(in the rows, 128 means zero)
Each row is followed by its class.
[ 99 123 188  83 137 111 232  73  53 106 102 122 114 154 130 132 128  85
 144 131 133 164 179 130 101 114 159 106 129 156 105 137  72 105 198 106
  75 128 142 125 135  60 134 102 146 119  99 118 212 164 112 151 113 157
 111 135 205 165  91 103 127  77 130  96 123 129 141 158 135  88 150 147
 154 160 113 158  73 153 117 117 171 138 145 139 142 113 156 125 143 157] | J687
[102  76 106 106 116 152 204  37 111 130 136 155  79 177 126 111  56  83
 157 164  47 133 159  92 119  74 114 128 226 163  99  90 116  48 178 146
  72 137 126 126 157  64 134 133 134  94 142 177 204 114  95 104 125 134
 101 125 144 181 156  85  92  74 107 125 115 137 138 173 113  96  95 139
 138 132 106 129 129  91 161 139 201 133 114  55 122 120 152 174 142  90] | J104
[107 104 198  81 134 139 194  76  74 123  81 131 111 194 131 117  90 107
 162 117 130 145 171 117 128 113 154 107 169 139 118 159 110 103 201  97
  81 157 135 128 144  63 130  90 163 126 139 130 174 149 111 126 114 167
  87 146 188 167  93 101 107 111 138 108 125 122 144 160 117 103 121 162
 151 172 148 137  58 141  97 114 182 126 154 128 135 127 154 139 142 131] | J687
[ 85  85 125 135 108 155 157  73 110 161 117 129  69 104 127 110  72 111
 118 148  97 132 132  88 134  97 144 118 209 146 130 102 103 170 168 155
 110 168 107 158 139  83 156 125 119 104 138 120 148 100  93 122 106 152
 134 153 172 148 101 118  86  73 133 105 138 132 179 161 109 133  96 126
 135 138 135 126  75 102 125 124 154 141 127  91 142 126 141 153  98 113] | J104
[115 112 151 110 125 136 171  82  95 119 111 119 106 154 125 123  99  95
 140 143 114 144 173 119 122 108 134 115 165 144 123 109  93 104 170 116
 101 137 132 121 137  82 141 125 137 115 128 135 189 166 108 127 124 157
 116 141 174 158  99  93 111 105 128 117 114 131 136 144 115 111 129 142
 149 149 119 147  98 139 121 109 180 140 135 121 137 130 162 139 142 131] | J687
[103 105 116  91 118 115 215  69  71 147 137 144  88 127 116 128  91  83
 124 149  84 135 175 139 118  91 170 122 161 150 104  80  70  85 195 160
  93 105 133 141 128  87 140 133 125 107 130 127 226 108  98 124 123 145
 156 127 184 188 105 140 123  84 132  98 133 152 137 156 127  99 128 131
 127 143 110 126 130 126 156 131 143 168  98  99 142 121 146 146 107 148] | J104
[ 80 102 158  75 127 119 229  74  56 134 105 129 103 134 128 121 114  89
 127 127 105 160 170 128 129 104 169 111 140 160 101 135  92 105 192 132
  62 148 142 149 139  63 142 105 138 105 114 110 208 138 103 141 104 151
 119 136 203 190 102 140 118  67 136  92 144 128 152 170 126  85 131 146
 133 159 123 138  62 122 130 122 161 153 143 116 147 125 136 135 130 144] | J687
[101  75 158  90 122 148 196  69  86 135  99 147  84 199 118 101  61  82
 144 150  70 134 170 107 128  82 155 105 207 166 113 112 112  64 191 122
  72 155 135 129 150  51 143 114 153 102 156 153 207 130  90 112 109 161
 107 132 190 190 112 106  90 105 128 120 118 131 154 174  99  95 110 151
 143 156 124 126  87 109 121 102 198 133 147  90 128 116 158 158 149 119] | J104
[ 97  91 116 131 127 146 171 101 133 116 129 131 111 161 144 112 106 112
 152 126  86 148 121  86 125 114  82 125 173 160 107 152 170 106 129 121
  82 173 115 123 160 106 142 115 128 104 108 153 122 137 108 127 114 117
  67 130 118 129 183  82  98  69 104 136 130  96 140 157 118 119  98 131
 136 122 113 138 108 101 137 143 184  95 152  89 117 143 118 157 162  91] | J104
[ 79 113 137 120 122 126 160 100  88 136 131 119 112  78 127 120 132  97
 105 138  99 160 164 113 130 119 144 117 129 144 123 110 101 160 156 143
  88 161 115 155 139  91 161 128 116  99  93 100 172 127  98 149 105 144
 140 138 185 151  98 125 109  65 136 100 140 123 159 148 122 121 119 115
 132 135 124 147  73 112 138 119 152 149 141 120 129 140 127 130 135 137] | J104
[113 110 233  67 143 126 161  77  39 129  84 132 128 161 129 123 115  98
 146 121 137 159 212 154 124 110 198 111 138 133 127 129  61 128 225 116
  86 142 144 150 116  85 128  98 171 124 144 107 228 147 115 119 129 194
 130 149 211 201  32 133 134 149 151  93 129 139 120 130 137 103 130 152
 137 192 166 140  77 136 100 115 163 176 132 157 130 120 159 142 132 157] | J687
[117 135  70 171 113 129 107 142 149 141 154 115 112  60 147 136 154 124
  94 135 130 122  98 113 138 140 116 137 114 120 140 101 122 184  95 154
 154 129 107 136 122 142 145 151 102 121  96 109  87 110 122 148 121 106
 158 129 106  93 140 137 117  91 117 114 138 131 158 127 127 152 129 104
 122  95 107 140 134 125 140 134  85 125 122 126 140 133 105 114  99 137] | J104
